Each row was made from one path, in order. Every step used is in the known rows, and no mark comes twice. Write each row's path.
Each row is shifted at random along 7 fixed directions that mean nothing.
Known rows:
faboza/bepevek/liko/tudug/sibu/tute: [ -46 -113  -33  137 -255  273   43  -36  293   12  303  -33 -141 -175
  167 -270   61  163  -90  -56   23  687   29  371  576  159 -302 -700
   66  -60   16  127 -226 -260  319 -279  290 -291  -37  -66  123   57
 -165 -280 -297 -279   70  155  212]
tudug/sibu/faboza/tekage/libe/tute: [-122   56  250  -55 -222  143 -219 -262  165  -38  114  -12   18  415
  242  -94  111    1  119  211   75 -219  272  -53  239  -64  -22  -28
 -217  145  343 -113  -47 -118  226    2  -26 -121   50 -180 -327 -302
  -18  229    9  117 -150   31   46]
tudug/libe/sibu/faboza/tekage: [  31  102  149 -165 -222  128 -365 -295  147  150   19   33   43  226
   98 -228   18  209 -200  158  -62   25  288   79  232  -68   14  -85
  243   85  308  119  -12 -126  127   46   47  -92   91 -129 -138  -39
  165   35  -84 -117 -106   13  149]
sibu/faboza/tudug/bepevek: [ -94 -226 -318  -16   30  106 -155 -154   26   99  -45   32   41 -209
 -128 -289   19   87  -56 -364   77  229   21  476 -120   25 -137 -121
  147  -14  -23  -81  -54  -19 -197 -379   25 -166  157  115   56  -53
 -148 -167 -294 -109 -117  247 -206]
libe/sibu/tudug/bepevek/faboza/tekage/gare: [ 202 -283 -316  118   18  160  -68   70 -135  307  241  123 -100 -256
 -162 -200   15 -270  234 -553   94  353 -225  180 -106  -35  180 -165
  134   15  -73  -55  -63  -87 -164 -367 -148   30  244   64   84  147
 -414 -292  -19 -201  -71  194  -41]
gare/libe/sibu/tute/tudug/faboza/bepevek/liko: [ 123  -54 -182   84  -68  145 -104 -121  -49   96  148 -137   49  -37
 -160    7  -41   48  150 -279   13  255  104  105  -73  119   14 -164
  193  -37  114    2  -77 -100 -143 -233 -216  -27  365 -116   72  -18
    9  123  -10  -11 -130  171 -276]
gare/tekage/bepevek/liko/tudug/libe: [   9 -286 -172   98  141  189   40 -356  128 -461 -133  -63  -66 -151
  166 -414  211   43   -9  131  193  -39   51  343  310  -40 -241  -19
 -425  143  -84 -420   43  -65  187  -75  261 -236 -224  288 -316   23
  -20 -207 -228  -11   74   21  174]
tudug/bepevek/liko/tekage/gare: [ 253 -375 -226  272  334  -27   22 -162  -27  -78  -14   23 -107 -270
 -308 -119   23 -135  254 -293  132  288 -348  248   49   17   53 -169
    1  111 -319 -135  -79  -62 -194 -242 -104   -4   97  102   30  224
 -153 -194  158  -29  187   31    5]
bepevek/faboza/tudug/libe/sibu: [-128  -51 -219  -79 -172  197   82 -121 -166 -162  202  -29  -97   74
   99  -18   49  -95  207 -298  182   50  192  197  128   94   70 -116
 -201   79  274 -232 -191 -123  108 -303  -80 -168   98  -18 -248 -217
 -252   58  -76   20 -142  153  -22]
bepevek/faboza/tudug/libe/sibu/tute: [-144  -67  164   19  -56  114 -312 -312  472   44   40   95  173  295
   13 -141   98  194  -31  335   46  -99  231    6  -64  -14 -249 -105
  158  132  207   18 -109 -336  -36  -46 -204 -161  -30 -391 -107 -309
  188  317  -72  188 -117  104  -20]
bepevek/liko/tudug/libe/sibu/faboza: [ 305  537  100 -123   -9  103 -145 -513 -184    5  -84 -142  -37  119
  -43  191   -5 -108  -32  282  262  103  279 -463  339  -49  477  -38
   47  -22  322  107  115  -88 -168  340 -215   48  366   35 -278  313
  300  120  308  260  -59 -159   20]
tute/bepevek/liko/tudug/sibu: [ 162   -4    5  366 -149  217  -14  -64  175 -208  128 -270   -6  127
  196  -43   47  -13   61  136  119   35   34 -326  103   34 -106  -10
 -226  -89   17 -104  301 -134   37  -15 -124  -59  120 -194 -185  143
  109  146   73   86  -49  215  -10]
faboza/tekage/tudug/sibu/tute/libe: [  11 -149 -177   12  -88   63  -22 -141    1   94  118  -46   10  -70
 -169   46    1  -16  187 -303   -3  330   81  211  -42  159   70 -318
  240   60  111   18 -209 -163  -83 -314 -221  -53  292 -111  116 -171
 -111  107  -28   -7  -80  236 -182]
tute/libe/sibu/faboza: [ -95  174   90 -369  104  100 -332 -493  134 -117  -14  261 -116  143
 -111 -193  105  345 -182  403  158 -111  415  220  368  -11   95   82
   57  202  282   36 -257 -135  120  165   67 -182 -239 -130 -182  -77
  310  181    0   91   92 -257  243]
faboza/sibu/tudug/libe/tute/bepevek/liko: [ 146  101  -92   77   72  206  -99 -123   61  219  124  189  -85 -253
 -135  -22  149 -170  104   76  162  271   38 -179   40   83  127   -7
  -23  -55  -27  126 -116 -124 -133  -49  -70   -9  119 -110  -30  191
  -27  -66   84  109   10  -94   41]
faboza/tudug/libe/tute/bepevek: [  27 -130 -120   30  -28  205 -192 -101  184  200  128  111   44 -240
 -137 -155  122   51   -6  -44 -101  339   97  227   55  144  -74 -198
  231  -34    0  104 -137  -99   -9 -196   43  -59  139  -87  133   41
   29  -57 -184  -39  -50   36  -67]
tudug/libe/sibu/tute: [  70  272  101  -95 -487  275  -30 -187  -21  179 -121 -227   23  -54
  295  -83  166 -171 -155  104 -182  169  415  -55  353  110  185 -200
  140  -22  269   91   71  -44  336   -1  113  -17  179   76 -320   56
  -58 -135 -184 -188 -251 -109   99]
gare/libe/sibu/faboza/tekage: [  -4  -66 -183 -299  305  -40 -248 -430 -167  121 -134  263  -64  -58
 -400 -102   25   51  142 -225  187  -42  119  431  -53  -93  309  106
  140  235  132  -95 -352  -29 -244 -147 -155  -86   91   94  -36 -149
  -45   54   64   60   -3 -108 -129]
tudug/bepevek/liko/tekage: [ 112 -175  -95  182 -120   86 -100 -228   30 -358 -302 -423  123   31
  157 -321    6  177 -234  -29 -110  -43  134  227  163   42 -243   19
  -27  -27  -32 -209  417   96  130  -87  160  -84  105  203 -295  230
  223 -106 -199 -156  -87  117  -79]
liko/tekage/tudug/faboza/sibu/libe: [ -41  116  -38 -256   33   57 -167 -527  -73 -157 -197  -58   -9  134
  -32 -127   18  134 -126   74  207   56  309  228  327  -64  127 -191
   28  138  324 -139  -63 -108  -42   14   15 -177  112  191 -198  -13
  161   -9  -52   82  -57   21   20]
tudug/libe/tute/bepevek/liko/tekage: [   2 -407  -59  257  275   69 -153 -207  342 -288   65   21   12   91
  -88 -215  111  242  176  128   86  -68  -57  209  -32   38 -361   66
 -207  124 -157 -213  -68 -177   46 -177  -77 -131 -165 -293  -61 -109
  134  222   18  117   92  104   35]
bepevek/liko/tekage/tudug/sibu/libe: [ 145 -169   48  243  -35   75 -205 -267  311  -47  -94 -227  181  197
    1 -176  -31  168  -53  124  -37   -1   52  -39 -105  -47 -186 -123
  231   91   45  -62  176 -242  -90  -50 -259  -77  142 -186  -61  -36
  207  193   15   12  -58  250  -98]
tudug/sibu/libe/tute/bepevek/faboza/tekage/gare: [ 320 -139  -46  150   73  204 -178   -8   67  464  284  233 -109 -123
 -161  -35  133 -344  313 -106   89  308 -165 -270  -41  -91  326 -139
  157   45  -20  101  -76 -227 -173  -95 -270  160  217 -186   77  205
 -221 -120  218   -2  -45    9  143]
faboza/bepevek/liko/tudug/libe/tute: [ 331  121 -226  186   56  216  130 -162 -252  246  -58  -97  -11 -374
  -74  148  160 -631  345 -201  207  249  -74 -352  -75    3  433  -43
 -125  -87  -52  -70   76  -21 -284  -90 -235  136  452  228 -225  276
 -278 -206  135  194 -196  -56 -203]
bepevek/liko/tudug/libe/tute/sibu/faboza/tekage/gare: [ 107  117   -6  -43 -240  147  -56 -259 -113 -162   37 -202  -27   93
  176  -80   34  -40  -21  -12   60   98  195  -43  341   63   68 -126
 -104   33  247  -73   86  -34  190    9   48  -56  181   71 -312   65
   24  -52   -5  -20  -94   84   69]
tudug/libe/sibu/tute/bepevek/liko/tekage/gare: [ 613 -149  -79  432 -174  206    4  197  -40  523  463 -223  -69 -244
 -190  120  -65 -244  344 -448 -265  856 -285 -188   98  159  298 -592
  539 -118 -135  298  -60 -247    5 -240 -353  223  564 -261  372  405
 -225 -114  270 -331   10  144    1]
liko/tudug/sibu/tute/libe: [ 297   47 -114  141  -71  115  -20 -182   16  283    6 -199   84 -144
 -219  204   15 -167  143 -133  -63  423   74 -188  -96  136  314 -334
  483  -50   45  174   -8 -220 -228 -110 -433  124  439 -172  124  130
   39  132  125   54 -145  123 -214]
tute/sibu/faboza/bepevek/liko/tudug: [ 131   -9 -243   38 -181  371   14  -17  -74  -38  245  -66 -214 -260
  164 -323   71   27  -87 -177  139  444   92  195  422   43    6 -250
 -107  -94   59  -47   22  -82  214 -160  229 -179   11  183  -72  299
 -176 -360 -220 -280  -14   79  163]
liko/tekage/bepevek/faboza/libe/tute/sibu/tudug: [ -16 -132 -239  -78  135  187  -63 -236  -53 -121  137   67  -88   -9
  -53 -163  131  -55  210 -112  291   14  147  176   42  -26   67  -19
 -245   91  139 -262 -129 -136  -12 -186 -116 -114    7   36 -143  -75
 -148   53  -65  105  -84   81  -54]
bepevek/faboza/tudug/sibu/tute/libe: [ -57  269   35 -174 -192  182  -14 -300  -22 -165  161   -6 -134  166
   99  143  116  -25   66  185  230  153  354 -166  400  127  171 -219
 -141   27  351   17 -137 -186  103   45  -58  -95  122 -131 -247  -70
   62  153   80  213  -73    1  113]
tudug/bepevek/faboza/libe/sibu/tute: [-278  -92    3  -28 -269  219 -112 -205  138 -135 -194 -183  148  252
  370 -264  222  -68   -3   86   47 -410  406   92  -89  -46 -215  200
 -317   89  272 -354  163  -62  213 -196   -6 -160  -66  -22 -527 -340
 -103  119 -299   57 -380  118 -105]
bepevek/liko/tudug/faboza/libe: [  86  -86  -13   42  141   79 -180 -349  186  -77   57   27    5   64
 -157  -63    6  143   -6   77  161  259   17  108  234  -31  -42 -330
  172   78   95   -8  -89 -250 -145  -34  -97 -129  101  -78   13   83
  189    9   48  129   52   77   13]
tekage/tudug/sibu/faboza/bepevek: [-315 -138 -112 -128   62  145 -129 -326  163 -245   17  212  -97   64
  137 -394  138  126  -14  101  391 -154  166  375  190  -99 -250   18
 -434  159  144 -290 -153  -87   26 -178  210 -343 -238  106 -258 -269
 -129  -41 -268   95   -8  101  106]
bepevek/faboza/tekage/libe/sibu/tute/tudug: [-196 -362 -278    3  -11  205 -109  -83   34  -87  -36   23   73   61
   29 -278  160  -38  192 -256  104 -293  199  298 -377   -7 -132  267
 -199  143  120 -400  -10  -73   21 -377 -202 -119  -70  -56 -239 -345
 -226  135 -211   18 -274  250 -235]
libe/tute/tudug/sibu/faboza/bepevek/liko/tekage: [  65  264  118   41 -158  181 -191 -347   58 -333  -59 -248   23  338
  294 -136   63  132 -109  381  224 -238  322 -313  274  -39 -118  182
 -403  -47  259 -127  317  -12  114  202   55  -96   90  -57 -451   97
  293  181   26  185 -121   43   31]
faboza/tekage/gare/liko/tudug/sibu/tute/libe: [ 359   75   25  128 -279  221  -71 -134   78  251   17 -176   34 -176
   56  -89  101 -143  -46   41 -172  367   85 -165  182   66  166 -292
  324  -19   39  160   88 -164   79   23  -69   70  277    9  -34  207
    2 -158  -22 -174  -84   10   60]
tekage/gare/libe/sibu/tute: [ 133   89  216  -47 -138  155 -166 -240  161  244   69   53  -44  -30
  -69  -66  143  -58   63  157 -156  198  172  105  356   46  201 -275
  246  163  111  131 -261 -163  222   39  -25  -37   64  -91  -54  -68
  -39    9   51  -99   16 -232   79]
libe/tute/sibu/tudug/bepevek: [ -10   56  -95    8   57   87 -113 -217   89   21   68   61  -42  -95
 -130  -31   76    4   60   13  163  148  108   43   49   96   16  -50
  -34  -21   19   34  -83  -61 -106 -118  -76  -71  131 -118   -7  -25
   19   92  -24  136  -21   66 -102]
libe/sibu/tute/bepevek/faboza/tekage: [ 120  149   49  -23 -251  229 -250 -111  -66   55   73 -141    2  217
  171  -88   93  -59   15   50   36  -68  303 -246  116  -52  169  129
 -105  -70  295  -37  276    7   85   50  -61   55  270  -43 -256  141
   91   82   20   13 -243   39  -50]
tudug/faboza/bepevek/liko/tekage/libe/tute/sibu: [ 146 -165 -259  -47  360  114  -36 -259 -121   54   96  274 -178 -303
 -339  -54  100 -167  251 -117  295  298  -47  174  154   18  295 -143
  -11  114  -24  -90 -273 -141 -220 -153  -91  -25   53  110   37  233
  -72 -137  109  113  110 -179  115]
bepevek/faboza/sibu/tudug: [ -85 -475 -351  111  168  208 -107   44  216  206  211  329  -84 -166
 -191 -359  100   -5  180 -363  189  140 -140  418 -323  -52 -136  -67
  102  130 -122 -143 -280 -296 -169 -493 -204 -188 -194 -190  112 -186
 -389  -83 -179 -139  -39  218  -23]

Write each row's path:
[ 152  -44  -37  -36  110  206 -201 -366  148  -40   52  135  -94 -153
   14 -359   97   98 -144  217  195  335   39  153  456  -93  -44 -283
   -7   69   47  -25  -32 -168   13   77  225 -162   -8  201  -56  279
   98 -312 -104  -41  112  -52  284] | sibu/faboza/bepevek/liko/tekage/tudug/libe
[ 478  301  197  242 -377  387 -156   10   70  296  353 -304  -26  -64
  133    6   28  -84  -45  147 -187  619  146 -413  516   81  255 -440
  283 -217  166  287  241 -147  230  194  -46   83  457  -64   89  532
  154 -101  118 -174  -60  -34   16] | tekage/libe/sibu/tute/bepevek/liko/tudug
[  17 -104   -7   71  189  -86  -56 -323  -48 -242   23  -87  -13  173
 -208  102   14   28  341  -89  178   -8   16  129   74   75    7  -55
 -211  154   55 -171 -206  -79  -40 -135 -234  -68  155 -120 -143 -160
   21  291  261  227   66   44 -177] | faboza/libe/sibu/tute/bepevek/liko/tekage/gare
[ 268 -214 -135  164   50  325  -10  -50   26  108  239   92 -218 -256
   29 -237  220 -227  266 -111  108  311 -139   51  244  -49   93 -165
 -207   86 -130 -162 -127 -165  130 -134   47  -22   -5   57  -72  125
 -353 -322   20 -146   16    1  211] | sibu/tute/tudug/faboza/bepevek/liko/tekage/gare/libe
[  80  171   72 -136 -190  166 -158 -305   47  -58  121  -41  -45  136
   44    9   55   52  -64  196   85  243  311 -124  403   67  158 -302
  126   26  339   81   14 -176   67  107  -29  -38  216  -47  -99  103
  215   61   29   92  -55   21  106] | bepevek/faboza/tekage/tudug/sibu/tute/libe
[ 198 -104 -182   42   40  109   25 -194 -167  100  113  -65  -71 -157
 -183    2    5 -174  278 -379   57  332  -67  217  148   56  235 -289
  106   92   52  -78 -226 -104  -42 -228 -150  -31  277   76    1    9
 -226  -89   67  -61  -29   51 -129] | bepevek/liko/tudug/sibu/faboza/tekage/gare/libe/tute
[ 466   -2   91  302 -269  372 -203   50  125  171  491 -279    5  164
  117  -80   40   -4  185   -1 -165  321   67 -303  225  -11   55 -313
  149 -102  160   54  176 -208  183   38 -180   92  408 -198  101  232
   71   97   79 -138 -105  105  -78] | gare/liko/tekage/bepevek/faboza/libe/tute/tudug
[ 153   69 -104 -125 -259  279 -100 -265 -107  -46 -141 -237   -5  -47
  177 -269  110   14 -186   -4 -105   45  344  147  300   43  137  -51
   88   47  222 -129  147    0  266    0  111  -31   58  168 -272  129
   35 -139 -212 -230 -185  -18   82] | liko/tekage/gare/libe/tute/tudug/sibu/faboza
[  93 -374 -246   41  336  245 -241 -216  258   60   70  225  -38 -194
 -206 -385  152  111   12   67  157  204   20  258   -2  -81  -50  -95
  124   89  -44 -149  -40 -260 -130 -147  -70  -84 -137  -40  140  200
   91  -94 -153   -8   17   28  128] | liko/tekage/tudug/sibu/libe/tute/bepevek/faboza
[ 158 -124  -90  109   22  168 -193 -151   67  122  213  -76   37    8
 -101 -125   15   87  171 -139   21  233   51  125   32    7   10 -169
   90  -14   99  -44  -43 -119  -52 -153 -148  -41  285  -88  151   21
   37  122  -33  -19  -70  146 -182] | gare/liko/tudug/sibu/faboza/tekage/libe/tute/bepevek
[ 222 -170  -89  309   90  181  -27 -114  206   49  201  -34   19 -117
 -106   -7   90 -135  245   54   77  194  -65 -172  -63   63   24 -142
   43   24  -68  -41  -20 -244 -115 -115 -272   -2  141 -205   34   78
   16  133   92  127   11   77  -35] | tekage/bepevek/liko/tudug/libe/tute/sibu
[ 148 -104   14   47  280  -93 -106 -464  -45 -308 -178 -157   27   84
 -280   63   60   55  244   40   74  -65   51  162  134   53   94    6
 -108  186  -32 -204  -84   10  -71   33 -178    5  178   43 -159  -48
  186  243  252  229   85  -75 -222] | sibu/tute/bepevek/liko/tekage/gare/libe
[ 244  -33 -194   18  176  227 -252 -235   55  271 -119  132   52 -308
 -218 -211  105  -84 -124   68   90  192   78  -45  -74  -81  203   47
  292  -14   16   21  106 -148 -290   -1 -113   13  100   88    2  401
  174 -192  -48   17  -69 -107   23] | tute/bepevek/liko/tudug/faboza/libe/sibu
[-147 -135  -79   -6   19  206 -176 -216  204 -143   56  152    6   18
   93 -323  149   70  -24  172  227 -136  167  129   40   -7 -251  108
 -257   82   90 -184  -18 -111   17 -111   85 -193 -150  -36 -254 -105
   10    6 -184  111  -61   43   58] | tekage/libe/tute/sibu/tudug/faboza/bepevek/liko
[  99 -251 -107  218   62  189 -103  -90   74   38  -32 -122   58   -3
   13 -205  190  -94  305  -75    4 -219   80   69 -290  -47  -23  277
 -238   89  -67 -306   51  -58   36 -210 -234  -11   58  -76 -154 -159
 -153  196  -23   -4 -161   54 -207] | gare/liko/tekage/libe/sibu/tute/bepevek
[ 172  136   77  159 -234  258 -101  -71    5   37  244 -199  -14  141
  139    0   65  -80  191   29   44  130  173 -251  162   49   61  -87
 -162  -54  184  -25   72  -97  155   -8 -148  -14  290 -131 -149   34
  -43  137  114   30 -132  100 -120] | faboza/bepevek/liko/tekage/libe/sibu/tute/tudug
[ 231 -368 -246  390  190  131   36   72   34  233  338   -7  -64 -116
 -208   48   91 -334  655 -449  118  134 -319  -62 -416   -2  121   -2
 -140   75 -232 -209 -173 -201 -195 -411 -511   75  251 -309  114 -223
 -490  175  206   65  -86  299 -249] | liko/tekage/gare/libe/tute/sibu/tudug/bepevek
[ 206  140  -87  151  101  200  -80 -108  -53  185  215   69 -125  -75
  -98  131  125 -287  331  -42  284  167  -27 -405  -58  -13  223   78
 -217  -70   20    8  -21 -100 -223  -44 -261   63  294 -161  -97  117
 -126   43  254  241  -79   37  -97] | sibu/faboza/libe/tute/tudug/bepevek/liko
